Here are made-up objects, facts about them, and rows of numbers that follow some of those facts. Name the object behind each unnamed row.

Some objects and their rows:
k62: -87  -206  117  -13  -186  249  -195  -304  295  407  -96  4  198  -22  142  147  127  132  119  299  -26  102  -171  3  -30  -62
k204: 220  -74  -67  -9  -114  148  434  153  -66  -116  162  -325  63  -126  90  -91  388  -46  131  -457  390  312  129  -60  -216  -311
k954: -24  -11  97  126  -54  39  155  52  48  -208  277  -316  -45  -102  13  -49  134  -261  -9  63  172  72  -2  88  -38  -66
k13: -73  76  -24  -157  69  -95  303  164  -88  31  155  -91  69  -253  12  -53  60  -262  76  99  50  -132  121  232  -100  97
k100: -111  -88  11  -159  87  -16  216  44  128  255  -281  91  96  -121  60  -3  -228  13  208  -86  -163  -76  -28  -4  -22  68
k284: -74  -152  143  94  -49  95  84  -33  185  -44  -75  -39  -54  -13  88  13  -76  57  43  -147  -109  190  -155  -111  33  -183
k419: -122  62  -30  -433  93  28  320  179  -2  -157  105  -133  111  -282  68  48  111  -180  69  -16  -74  -64  220  103  -161  82
k239: -75  -92  156  82  -135  68  -161  190  243  -303  61  -97  -72  26  109  11  -133  132  -43  -101  -214  188  -247  -122  212  -188
k646: -143  -103  -43  -122  49  5  248  100  87  239  -225  -40  59  -78  -38  2  -220  59  193  -196  -207  -7  -140  13  69  7
k641: 4  -181  158  71  -90  79  58  101  115  -121  -58  16  -87  -55  155  13  10  144  43  -204  -55  183  -158  -77  73  -273
k690: -50  -187  72  135  -76  100  -35  7  191  -29  -162  -115  -29  46  94  12  -146  43  93  -193  -96  77  -111  -135  58  -122
k180: -179  41  -76  -421  76  46  324  69  65  -224  202  -268  122  -226  -58  31  138  -74  49  -36  -67  -106  164  145  23  -21
k37: 31  -71  153  -84  -117  129  191  75  72  -256  160  -304  -44  -166  123  14  275  -149  41  -88  249  139  67  24  -101  -200
k418: -30  -157  77  218  33  40  -171  35  67  -241  -128  121  -1  48  74  -14  -230  -27  -30  -62  -191  -121  -73  -123  -12  -13
k176: 3  -84  -114  -48  -79  110  -42  60  142  -295  105  -373  85  -58  27  -20  84  -180  22  -15  144  -204  197  -10  3  -35
k631: -200  69  63  -357  66  69  407  57  105  -235  157  -355  6  -204  -39  51  111  -164  58  -92  -45  108  71  78  -90  -35
k781: 30  1  21  29  -21  -4  40  168  -56  -87  181  -111  67  -167  107  -37  156  -284  4  132  148  -99  156  108  -127  43
k557: -116  -64  78  -134  79  -56  271  69  41  232  -130  213  79  -184  75  -3  -109  59  117  -48  -169  39  -98  78  6  -19
k515: -12  32  -51  -162  76  -84  462  154  -145  131  116  -79  103  -267  11  -90  144  -227  121  -39  157  -54  157  211  -185  39

Facts:
k100 | β 847 | Δ a
k120 | β 392 | Δ g | θ k947, k580
k123 | β 392 | Δ a | θ k886
k13 | β 191 | Δ a
k135 | β 382 | Δ c | θ k515, k804
k140 | β 392 | Δ f | θ k18
k141 | β 178 | Δ f | θ k439, k373
k144 | β 392 | Δ d | θ k752, k292
k146 | β 392 | Δ a
k153 | β 191 | Δ g | θ k382, k176, k141, k239, k76
k155 | β 29 | Δ c | θ k32, k331
k176 | β 847 | Δ c | θ k858
k18 | β 382 | Δ a
k180 | β 29 | Δ c
k187 | β 443 | Δ e
k204 | β 382 | Δ d | θ k135
k21 | β 443 | Δ b
k221 | β 847 | Δ a | θ k140
k228 | β 382 | Δ a | θ k373
k23 | β 392 | Δ c | θ k598, k574
k233 | β 392 | Δ d
k237 | β 443 | Δ d | θ k721, k933
k239 | β 178 | Δ d | θ k418, k18
k245 | β 191 | Δ b | θ k75, k557
k246 | β 382 | Δ b | θ k371
k252 | β 392 | Δ a | θ k619
k261 | β 178 | Δ e
k265 | β 392 | Δ a
k266 | β 29 | Δ g | θ k979
k273 | β 191 | Δ e | θ k100, k799, k289
k284 | β 382 | Δ b | θ k680
k289 | β 178 | Δ c | θ k135
k292 | β 443 | Δ d | θ k385, k100
k300 | β 443 | Δ e | θ k784
k32 | β 382 | Δ a | θ k830, k638
k322 | β 29 | Δ a | θ k141
k324 | β 392 | Δ b | θ k901
k325 | β 29 | Δ d
k331 | β 382 | Δ a | θ k292
k335 | β 178 | Δ g | θ k67, k830, k176
k342 | β 178 | Δ d
k354 | β 392 | Δ f | θ k799
k36 | β 847 | Δ f | θ k382
k361 | β 29 | Δ b | θ k950
k37 | β 178 | Δ b | θ k289
k371 | β 191 | Δ a | θ k707, k973
k373 | β 382 | Δ b | θ k180, k785
k382 | β 29 | Δ c
k385 | β 392 | Δ a
k409 | β 382 | Δ c | θ k468
k418 | β 392 | Δ g | θ k704, k21, k18
k419 | β 29 | Δ a
k439 | β 392 | Δ a | θ k704, k785, k774
k445 | β 443 | Δ d | θ k100, k448
k448 | β 443 | Δ a
k452 | β 178 | Δ b | θ k951
k468 | β 392 | Δ e | θ k641, k180, k140, k18
k473 | β 847 | Δ g | θ k915
k48 | β 847 | Δ c
k481 | β 191 | Δ b
k492 | β 443 | Δ d
k497 | β 382 | Δ a
k498 | β 191 | Δ b
k50 | β 29 | Δ b | θ k36
k506 | β 29 | Δ d | θ k557, k515, k799
k515 | β 191 | Δ a
k520 | β 178 | Δ e | θ k598, k974, k721
k536 | β 847 | Δ c | θ k901, k361
k542 | β 178 | Δ a
k544 | β 443 | Δ a | θ k721
k552 | β 443 | Δ a | θ k37, k784
k554 | β 29 | Δ e
k557 | β 443 | Δ a
k56 | β 382 | Δ a | θ k233
k560 | β 443 | Δ b | θ k21, k120
k574 | β 29 | Δ d | θ k75
k580 | β 382 | Δ e | θ k973
k594 | β 443 | Δ d | θ k848
k598 | β 847 | Δ a | θ k62, k707, k50
k603 | β 392 | Δ b
k609 | β 29 | Δ a | θ k752
k613 | β 847 | Δ f
k619 | β 392 | Δ g | θ k950, k409, k204
k62 | β 382 | Δ c | θ k799, k32
k626 | β 443 | Δ e | θ k929, k552
k631 | β 29 | Δ b
k635 | β 178 | Δ a | θ k324
k636 | β 443 | Δ a | θ k544, k809, k448
k637 | β 382 | Δ c | θ k361
k638 | β 29 | Δ b | θ k354, k752
k641 | β 178 | Δ e | θ k776
k646 | β 847 | Δ f
k67 | β 443 | Δ b | θ k852, k638, k246
k670 | β 443 | Δ g | θ k646
k680 | β 847 | Δ b
k690 | β 847 | Δ e | θ k56, k153, k711
k701 | β 29 | Δ b | θ k221, k711
k704 | β 178 | Δ f
k707 | β 443 | Δ b
k71 | β 29 | Δ c
k711 | β 443 | Δ e
k721 | β 178 | Δ b
k727 | β 29 | Δ a
k734 | β 392 | Δ c | θ k721, k580, k331
k75 | β 178 | Δ g | θ k135, k515
k752 | β 29 | Δ a
k76 | β 178 | Δ f | θ k140
k764 | β 443 | Δ c
k77 | β 443 | Δ g
k774 | β 443 | Δ b
k776 | β 847 | Δ c | θ k135, k452
k781 | β 191 | Δ a | θ k764
k784 | β 382 | Δ a | θ k704, k542, k76
k785 | β 443 | Δ a | θ k792, k204
k792 | β 443 | Δ c
k799 | β 392 | Δ b | θ k439
k804 | β 382 | Δ b
k805 | β 443 | Δ g | θ k799
k809 | β 392 | Δ a | θ k120
k830 | β 847 | Δ f
k834 | β 392 | Δ a
k848 | β 443 | Δ d | θ k221
k852 | β 392 | Δ c
k858 | β 29 | Δ e
k879 | β 382 | Δ a | θ k950, k784
k882 | β 392 | Δ b | θ k574
k886 | β 178 | Δ d | θ k799
k899 | β 178 | Δ g | θ k536, k937
k901 | β 382 | Δ a | θ k557, k752
k915 | β 443 | Δ a | θ k774
k926 | β 29 | Δ c | θ k929, k542
k929 | β 443 | Δ a
k933 | β 382 | Δ a
k937 | β 178 | Δ c
k947 | β 847 | Δ c | θ k637
k950 | β 847 | Δ c
k951 | β 178 | Δ c
k953 | β 191 | Δ a | θ k373
k954 | β 191 | Δ b | θ k834, k711
k960 | β 29 | Δ c | θ k637, k354
k973 | β 29 | Δ e | θ k273
k974 | β 29 | Δ b | θ k452
k979 | β 847 | Δ e | θ k176
k997 | β 443 | Δ a | θ k21, k354, k858, k468, k361

Rows to name:
No name comes twice in this set of rows, the named rows included.
-109  -182  269  140  -245  288  -192  -506  250  555  -174  -151  146  44  77  168  74  -6  191  427  -1  268  -303  -14  -150  40 => k799
-157  -35  9  35  12  4  271  4  73  171  -46  -130  92  -7  -155  -41  -235  65  165  -202  -231  198  -252  3  67  -46 => k233
25  -46  77  124  -79  62  175  22  -13  -153  213  -291  -56  -100  23  -61  195  -241  26  -14  229  120  18  78  -84  -126 => k245
73  -9  11  -131  -112  187  207  141  40  -283  226  -343  59  -106  91  10  285  -68  37  -236  165  262  105  -64  -129  -190 => k574
-4  -201  56  85  -33  81  -60  -6  158  20  -266  81  -9  -16  153  -5  -152  -18  98  -89  -41  -54  -4  -125  -6  -39 => k473
-36  -176  153  50  -163  126  -211  102  165  14  -57  49  31  -40  195  85  18  136  24  53  -128  96  -168  -45  87  -119 => k141
-3  -160  101  20  -57  108  -135  9  118  71  -151  175  91  -60  234  54  -41  33  56  40  -115  20  -23  -87  -60  -22 => k32
-179  -106  63  -97  68  10  359  -40  198  107  -186  -123  -21  -80  -46  -18  -259  6  174  -226  -174  65  -178  -27  81  -57 => k680
-17  -55  112  73  -190  177  9  -153  64  272  201  -327  99  -115  76  67  349  -240  107  305  268  139  -27  173  -162  -30 => k273
-53  -188  136  132  -238  273  -263  -321  168  612  -173  -63  252  36  122  163  83  27  203  379  -55  152  -237  3  -148  76 => k354
-178  -91  102  -119  80  -2  413  -34  121  93  -96  -35  -24  -101  -44  -19  -139  99  144  -249  -157  198  -179  10  27  -139 => k804
-132  48  -128  -175  69  -13  315  7  -1  -70  167  -316  150  -145  -172  -53  43  -148  107  -31  25  -171  76  144  -29  35 => k852

The same objects again, as new rows of numbers:
Known rows:
k23: 139  0  -7  225  48  -53  -80  61  -222  -45  131  -45  -107  53  186  107  123  22  81  1  -30  32  -58  113  -38  107  -46  -40  300  -175  32  31
k76: -123  -16  -168  -121  84  -42  155  140  159  -109  22  90  -120  -37  -71  42  0  14  -27  59  -18  10  -125  19  84  11  -202  105  21  242  -31  73
k237: 192  -49  -46  86  144  -29  -113  -20  -99  -34  52  25  -41  -107  124  23  68  158  -45  -148  -46  -56  -422  -83  -151  126  -21  151  62  172  -103  196
k62: 25  37  50  61  69  7  -30  -227  -112  35  42  -138  -78  118  75  94  8  114  58  -21  -50  38  80  46  115  -6  -81  -55  154  -202  37  -29
k670: 217  -40  4  118  117  -46  -116  47  -85  -29  26  97  -47  -155  112  -10  144  20  76  -15  -94  -4  -358  -3  -40  174  -201  125  -20  21  -91  167
k613: -24  -38  -58  36  96  -192  -43  3  62  -44  122  81  -111  -58  -6  0  72  -116  -40  -47  21  -76  -180  96  -104  58  -29  76  17  233  38  71
k594: 16  -8  -83  -51  102  39  58  209  44  -63  45  90  -8  -109  10  -34  124  240  -13  -84  -72  45  -334  -25  -24  82  -160  150  76  253  -125  210
k557: 8  -96  -122  -116  161  94  -39  117  216  -159  -84  -35  -163  -110  71  -29  -79  -664  -151  -25  85  -39  299  84  -10  4  -55  117  47  -6  83  9
k951: 100  -69  32  113  19  -35  -72  241  49  21  100  77  -41  -180  71  -10  -62  -359  30  -23  39  -24  115  46  36  106  -172  62  -5  -217  -50  -114
k322: -69  5  -120  -52  113  -111  30  35  64  -115  11  46  -124  100  24  21  125  40  -7  -6  -8  23  101  116  -7  4  -93  29  240  257  60  160
k764: 110  -54  67  74  49  -42  -43  140  55  2  135  76  -46  -216  41  24  -142  -304  96  -36  -92  -16  -78  -19  30  102  -210  131  -51  -114  -79  -80
k100: -7  -66  -25  -89  140  -51  -44  -203  196  -117  -7  -52  -227  -67  -57  13  -102  -440  -151  -7  75  -143  69  95  -31  8  49  60  -52  91  145  -104
k707: 118  -80  84  -49  101  183  4  65  183  -44  36  -92  -112  -214  -39  16  -137  -178  -27  -56  2  -39  -17  -47  44  93  -52  160  -78  -131  -61  -84
k409: -73  65  25  6  24  -53  72  69  -38  10  98  -20  30  55  -8  38  19  40  99  11  -52  139  123  95  110  32  -212  -25  95  -115  -23  -21
k879: -148  47  -117  -58  110  -150  73  -84  -65  -94  45  11  -67  158  19  81  175  247  54  -51  -35  54  76  118  43  -25  -115  -23  209  339  47  209
k804: 40  17  31  -50  105  87  -87  278  -8  -37  15  -106  26  -39  17  -143  189  -359  -32  -159  110  89  399  164  -18  113  -28  -39  67  -248  41  -16
k937: 61  -47  38  63  48  46  -34  91  65  11  75  19  -122  -87  49  55  -73  -160  36  20  -14  -7  11  -1  82  65  -156  35  45  -208  -54  -99
k784: -165  44  -93  -171  92  -106  124  -42  56  -92  39  6  -70  76  -68  37  127  36  48  -1  -15  70  90  115  74  -38  -133  21  86  320  48  136
k792: 59  -35  -33  6  66  120  -11  275  99  -11  -2  -3  -70  -140  80  -4  -62  -387  -20  43  -24  71  159  51  106  70  -189  82  158  -361  -28  -70

Rows to name:
No name comes twice in this set of rows, the named rows included.
59  29  90  27  49  -72  44  166  -17  -4  179  76  22  -14  -76  -17  78  445  82  -45  -84  53  -145  41  5  157  -95  41  145  193  -101  143 => k701
-19  -50  -39  11  82  -207  -34  18  122  -82  129  93  -109  -101  -58  -34  -10  -317  -68  -47  35  -113  -156  110  -101  42  -25  84  -78  211  44  -19 => k646
83  -4  28  115  45  10  -79  -29  -14  21  75  -26  -146  62  75  72  -17  28  6  60  -35  29  7  99  74  87  -35  -42  235  -277  24  -46 => k536
164  -68  -60  11  151  111  -106  -114  10  -48  -44  -70  -97  -107  84  4  9  -112  -130  -106  -16  -82  -261  -54  -71  67  30  140  -4  -39  -26  65 => k292
211  -32  0  37  113  -11  -92  34  11  -49  -12  86  -75  -187  79  -36  82  -123  10  2  -42  -5  -254  2  14  179  -178  130  -71  -44  -77  159 => k77
34  -60  -105  58  142  -25  -107  22  -35  -129  -16  33  -167  31  127  89  70  -123  -9  -55  88  -66  18  49  -49  13  -19  126  180  197  54  115 => k635
1  -12  -137  27  104  -63  45  -10  -54  -195  22  -43  -185  82  86  113  150  -20  2  19  18  20  5  121  -55  19  10  13  244  224  136  92 => k123
-112  -38  -102  -157  82  -18  133  139  239  -153  12  58  -151  -96  -82  -31  -49  -204  -79  37  48  -10  72  45  65  -10  -167  115  -18  271  10  14 => k542
-14  -58  -199  -108  136  66  -30  273  111  -132  -75  50  -132  -36  100  13  84  -386  -99  -20  26  42  174  88  12  12  -136  94  218  107  25  120 => k785
17  -25  -56  99  86  -238  -18  23  -108  -174  132  66  -82  -32  47  67  196  -79  38  -111  49  -65  -64  75  -135  53  -83  56  85  405  67  143 => k781
-31  -26  -175  -40  134  11  60  3  27  -130  -14  51  -173  112  105  161  60  377  39  18  -86  37  -102  -13  67  11  -136  122  360  375  -30  276 => k997
113  7  86  -7  116  143  -28  -101  41  -42  -9  -143  -117  -8  -17  28  15  118  -69  -50  2  -13  56  31  38  92  71  15  145  -150  12  -28 => k638
23  7  15  82  63  -22  -121  180  -60  1  35  -70  2  36  80  -103  72  -480  -28  -104  36  72  435  191  85  38  -107  -71  158  -458  79  -92 => k135

